Below is a small trained network, with its code and all its weights. Each question gives an input and a target symbol and asks what happens when units are switched off, that is, made to give their printed mean instead of their output.

import numpy as np


def w(rows, s, z=0):
    codes = np.array(rows[::2]) - 128.0
    scale = np.full(codes.shape[1], s)
    scale[-1] = z or s
    return codes * scale


def f(y):
    return y / 2 * (1 + np.tanh(0.7978845608 * (y + 0.044715 * y**3)))


def softmax(a):
    e = np.exp(a - a.max(-1, keepdims=True))
    return e / e.sum(-1, keepdims=True)


def log_softmax(a):
    a = a - a.max(-1, keepdims=True)
    return a - np.log(np.exp(a).sum(-1, keepdims=True))


def net(x, mask):
    ids = ['ΘΣΨαδεπ'.index(c) for c in x.split()]
    T = len(ids)
    res = E[ids] + P[:T]
    u = 0
    for l in range(3):
        q, k, v = (res @ M[l].T for M in (Q, K, V))
        z = softmax(np.where(np.tri(T) > 0, q @ k.T / 3**0.5, -1e9)) @ v
        res = res + np.where(mask[u], z, O[l][:, -1]) @ O[l][:, :-1]
        u += 1
        y = f(res @ A[l][:, :-1].T + A[l][:, -1])
        res = res + np.where(mask[u : u + 8], y, B[l][:, -1]) @ B[l][:, :-1]
        u += 8
    return log_softmax(res[-1] @ U[:, :-1].T + U[:, -1])


Q, K, V, O, A, B = {}, {}, {}, {}, {}, {}
E = w([
[109,130,119],'Θ',
[89,137,120],'Σ',
[92,136,118],'Ψ',
[50,151,114],'α',
[101,96,250],'δ',
[169,140,61],'ε',
[228,52,128],'π',
],0.023)
P = w([
[90,67,141],'0',
[195,208,127],'1',
[63,95,103],'2',
[166,244,146],'3',
[71,115,100],'4',
[130,254,142],'5',
[81,134,98],'6',
[120,254,147],'7',
[100,140,109],'8',
[124,246,156],'9',
],0.0076)
Q[0] = w([
[102,46,41],'L0H0',
[134,254,193],'L0H0',
[160,125,143],'L0H0',
],0.0072)
K[0] = w([
[139,144,30],'L0H0',
[151,254,192],'L0H0',
[249,166,155],'L0H0',
],0.0079)
V[0] = w([
[131,63,70],'L0H0',
[50,166,2],'L0H0',
[181,170,240],'L0H0',
],0.0082)
O[0] = w([
[127,116,249,4],'L0H0',
[188,81,253,103],'L0H0',
[90,70,89,198],'L0H0',
],0.011,0.0014)
A[0] = w([
[153,168,2,54],'L0N0',
[202,158,163,173],'L0N1',
[154,126,118,166],'L0N2',
[252,123,45,85],'L0N3',
[124,213,62,140],'L0N4',
[113,18,205,3],'L0N5',
[149,108,121,80],'L0N6',
[176,221,120,162],'L0N7',
],0.0088,0.0042)
B[0] = w([
[85,149,123,253],'L0N0',
[162,152,51,189],'L0N1',
[208,147,172,141],'L0N2',
[199,131,182,200],'L0N3',
[34,166,109,243],'L0N4',
[143,41,126,139],'L0N5',
[188,126,144,108],'L0N6',
[64,253,129,176],'L0N7',
],0.0068,0.0045)
Q[1] = w([
[11,167,135],'L1H0',
[122,70,118],'L1H0',
[92,109,110],'L1H0',
],0.011)
K[1] = w([
[114,147,123],'L1H0',
[116,1,71],'L1H0',
[80,193,161],'L1H0',
],0.0067)
V[1] = w([
[202,2,155],'L1H0',
[107,88,95],'L1H0',
[214,191,142],'L1H0',
],0.0057)
O[1] = w([
[65,65,57,2],'L1H0',
[126,102,171,137],'L1H0',
[59,254,39,90],'L1H0',
],0.0064,0.0087)
A[1] = w([
[136,37,42,120],'L1N0',
[46,39,179,3],'L1N1',
[129,220,38,29],'L1N2',
[122,196,138,156],'L1N3',
[46,175,29,30],'L1N4',
[2,183,163,100],'L1N5',
[115,171,113,67],'L1N6',
[167,69,228,133],'L1N7',
],0.0095,0.0051)
B[1] = w([
[100,154,89,150],'L1N0',
[89,255,121,159],'L1N1',
[55,101,151,189],'L1N2',
[127,96,98,205],'L1N3',
[184,112,105,178],'L1N4',
[173,141,104,254],'L1N5',
[99,100,140,147],'L1N6',
[82,162,40,172],'L1N7',
],0.0087,0.01)
Q[2] = w([
[97,2,44],'L2H0',
[231,34,64],'L2H0',
[135,159,27],'L2H0',
],0.0047)
K[2] = w([
[53,170,152],'L2H0',
[117,44,150],'L2H0',
[254,85,110],'L2H0',
],0.011)
V[2] = w([
[83,192,254],'L2H0',
[62,101,167],'L2H0',
[183,115,146],'L2H0',
],0.01)
O[2] = w([
[23,113,166,66],'L2H0',
[84,1,214,37],'L2H0',
[232,169,87,1],'L2H0',
],0.007,0.0031)
A[2] = w([
[114,141,221,106],'L2N0',
[161,75,193,139],'L2N1',
[138,112,64,187],'L2N2',
[171,154,84,111],'L2N3',
[78,128,85,54],'L2N4',
[21,147,130,2],'L2N5',
[188,61,99,120],'L2N6',
[12,94,135,165],'L2N7',
],0.011,0.01)
B[2] = w([
[173,241,179,154],'L2N0',
[109,247,74,120],'L2N1',
[105,66,157,207],'L2N2',
[186,124,171,195],'L2N3',
[129,215,98,138],'L2N4',
[155,195,114,180],'L2N5',
[17,218,133,151],'L2N6',
[169,68,131,254],'L2N7',
],0.011,0.0095)
U = w([
[130,24,164,127],'Θ',
[117,60,195,205],'Σ',
[118,52,191,166],'Ψ',
[102,165,230,89],'α',
[68,190,74,71],'δ',
[246,111,108,54],'ε',
[91,52,21,253],'π',
],0.011,0.0042)

Each question gives the input, a string of symbols that net reads in full, and the target symbol t.
The units are the heads (3 rows each of Q, K, V and O) and the neurons (one row each of A and B). Each row of codes is followed by its name. A weight is (code - 128) times the scale printed after its matrix; where a second scale follows, it is the last column's (O, A, B and U).
mask holds one flag per unit, layer by layer, with each layer's heads first. A switched-off unit (its flag False) gives its mean, the last column of its rows in O or B, instead of its output. The means were averaged over made-up inputs and are rounded, as every weight is.
A unit's drop is (log p(t) with every unit on - log p(t) with that unit switched off) / (log p(t) with every unit on - log p(t) with every unit switched off).
The circuit of an input: a set's keep is (log p(t) with only the set's units on - log p(t) with every unit switched off) / (log p(t) with every unit on - log p(t) with every unit switched off). Starting from the 12 units with the biggest drops (on a tie, the unit counted first), units are removed one at a time, each time the one whose removal leaves the highest keep (on an exact tie, the one counted first), for as long as the keep stays at least 0.8.
circuit, biggest first: the units of the circuit, biggest drop first
unit that matters most: the unit with the biggest drop
top k neurons: the k neurons with the biggest drops, biggest first
top k neurons in layer l: the k neurons of layer l with the biggest drops, biggest first
input α Σ Θ π Ψ δ δ ε π α, target ε: top 4 neurons : (L1N5; L1N4; L2N3; L0N4)
input Σ δ Σ π π, target π: top 2 neurons : (L1N5; L2N6)
input ε δ ε δ, target δ: circuit, biggest first : (L0H0)
input Σ Ψ α α Σ ε, target δ: top 2 neurons in layer 1 : (L1N2; L1N3)
input δ α δ α δ α, target π: circuit, biggest first : (L0H0; L2N7)
input Σ δ Σ Σ Σ Σ Θ Ψ π, target π: circuit, biggest first : (L1H0; L1N0; L0N7)
input Θ Σ Θ α, target α: top 2 neurons : (L1N7; L2N0)
input Ψ α δ α, target π: circuit, biggest first : (L1N3; L1N1; L2N0)
input Θ Ψ α Σ Σ Ψ α Ψ, target α: top 3 neurons : (L2N0; L1N7; L1N4)
input ε α Ψ Σ α Σ α α, target α: top 3 neurons : (L1N7; L1N4; L2N0)
input δ Σ Ψ α α Σ, target α: top 2 neurons : (L2N0; L0N4)
input δ Σ Σ α Ψ ε Θ π Σ Ψ, target ε: top 2 neurons : (L2N6; L0N7)
input Ψ Σ Σ Ψ Σ α Σ Ψ δ, target δ: top 2 neurons : (L1N1; L1N7)
input Ψ Θ π Ψ Ψ δ π Σ, target ε: top 3 neurons in layer 0 : (L0N4; L0N0; L0N3)
input Σ ε Σ Ψ δ Σ, target π: unit that matters most : L1N2
input Σ Σ Σ α α δ δ Σ π δ, target ε: top 4 neurons : (L1N5; L1N4; L1N1; L0N4)
input Θ Θ α α Σ, target Σ: top 2 neurons : (L1N7; L2N7)
input Σ Σ δ Θ, target π: top 2 neurons : (L1N2; L1N4)
input δ Ψ α Σ α Θ, target α: top 3 neurons in layer 0 : (L0N4; L0N0; L0N7)
input α Ψ Σ α δ α Θ, target Σ: unit that matters most : L2H0
input ε α Σ α δ Ψ, target π: top 2 neurons in layer 1 : (L1N2; L1N1)
input Ψ α Ψ Ψ, target α: top 3 neurons in layer 1 : (L1N7; L1N4; L1N5)
